Below is a small trained network, with its code and all its weights. Each question gives an input and a class and asks what happens when units are switched off, that is, made to give their printed mean instead of their output.

import numpy as np


def w(rows, s, z=0):
    codes = np.array(rows[::2]) - 128.0
    scale = np.full(codes.shape[1], s)
    scale[-1] = z or s
    return codes * scale


def f(y):
    return np.maximum(y, 0)


def log_softmax(a):
    a = a - a.max(-1, keepdims=True)
    return a - np.log(np.exp(a).sum(-1, keepdims=True))


def net(x, mask):
    res = np.array(x, float).reshape(1, 4) / 4 @ E
    y = f(res @ A[0][:, :-1].T + A[0][:, -1])
    res = res + np.where(mask, y, B[0][:, -1]) @ B[0][:, :-1]
    return log_softmax(res[-1] @ U[:, :-1].T + U[:, -1])


A, B = {}, {}
E = w([
[139,140,128,129,140,124,119],'x0',
[106,49,148,183,222,182,78],'x1',
[212,137,190,152,45,199,88],'x2',
[44,204,131,111,90,147,5],'x3',
],0.015)
A[0] = w([
[163,94,60,117,199,41,189,231],'n1',
[1,168,71,76,171,102,79,174],'n2',
[238,101,201,191,103,144,173,162],'n3',
[109,141,85,97,80,51,165,173],'n4',
[88,84,150,198,219,219,106,167],'n5',
[198,181,164,115,64,166,139,117],'n6',
[136,98,196,195,149,198,76,60],'n7',
[212,66,182,113,148,176,78,164],'n8',
[145,219,115,84,64,83,191,254],'n9',
[86,167,195,135,77,204,38,97],'n10',
],0.012,0.0081)
B[0] = w([
[93,160,242,137,55,123,251,254],'n1',
[145,169,53,104,170,21,105,253],'n2',
[146,33,46,102,74,160,135,226],'n3',
[221,123,169,101,87,83,106,205],'n4',
[157,93,153,198,189,41,198,235],'n5',
[71,146,102,149,117,186,121,203],'n6',
[198,116,176,100,116,104,104,194],'n7',
[169,80,127,116,78,143,156,202],'n8',
[117,172,122,27,108,177,100,246],'n9',
[171,205,197,134,93,148,49,233],'n10',
],0.012,0.022)
U = w([
[194,152,249,114,75,126,130,252],'0',
[75,102,185,227,142,112,191,93],'1',
[138,113,7,75,83,226,158,204],'2',
[204,34,75,178,112,164,126,67],'3',
[123,143,38,33,138,91,100,98],'4',
[149,146,46,232,186,58,104,47],'5',
[96,168,150,112,108,233,42,114],'6',
],0.012,0.0021)

Each question gives the input, the list of numbers given to net, and the class t.
The units are the neurons (one row each of A and B). Each row of codes is followed by its name. A weight is (code - 128) times the scale printed after its matrix; where a second scale follows, it is the last column's (A, B and U).
mask holds one flag per neuron, in row order. A switched-off neuron (its flag False) gives its mean, the last column of its row in B, instead of its output. The means were averaged over made-up inputs and are rounded, as every weight is.
A unit's drop is (log p(t) with every unit on - log p(t) with that unit switched off) / (log p(t) with every unit on - log p(t) with every unit switched off).
The circuit of an input: a set's keep is (log p(t) with only the set's units on - log p(t) with every unit switched off) / (log p(t) with every unit on - log p(t) with every unit switched off). Starting from all 10 units, units are removed one at a time, each time the one whose removal leaves the highest keep (on an exact tie, the one counted first), for as long as the keep stays at least 0.8.
circuit, biggest first: the units of the circuit, biggest drop first
most important unit: the unit with the biggest drop
top k neurons: the k neurons with the biggest drops, biggest first
drop when u is switched off: that unit's drop, to one decimal
input [6,4,6,0], class 3: circuit, biggest first => [n1 n3]
input [-5,-6,-7,4], class 4: most important unit => n2
input [-8,-6,-3,1], class 4: top 2 neurons => [n10 n9]
input [-6,0,3,3], class 6: circuit, biggest first => [n1 n5]
input [-5,1,-8,7], class 5: top 2 neurons => [n9 n3]
input [-4,-7,1,-5], class 2: top 4 neurons => [n3 n10 n9 n5]
input [-6,-5,0,1], class 4: top 2 neurons => [n1 n10]
input [-5,5,0,-6], class 1: top 2 neurons => [n1 n5]
input [1,-1,0,5], class 4: top 2 neurons => [n1 n2]
input [-8,1,-2,3], class 5: drop when n9 is switched off => 0.3
input [3,1,5,-7], class 3: drop when n9 is switched off => 0.3
input [-7,2,2,-8], class 3: drop when n3 is switched off => 0.9
input [6,3,-6,0], class 1: drop when n1 is switched off => 0.9
input [-3,-4,2,2], class 6: top neuron => [n1]
input [5,-3,0,1], class 4: top 3 neurons => [n1 n10 n3]
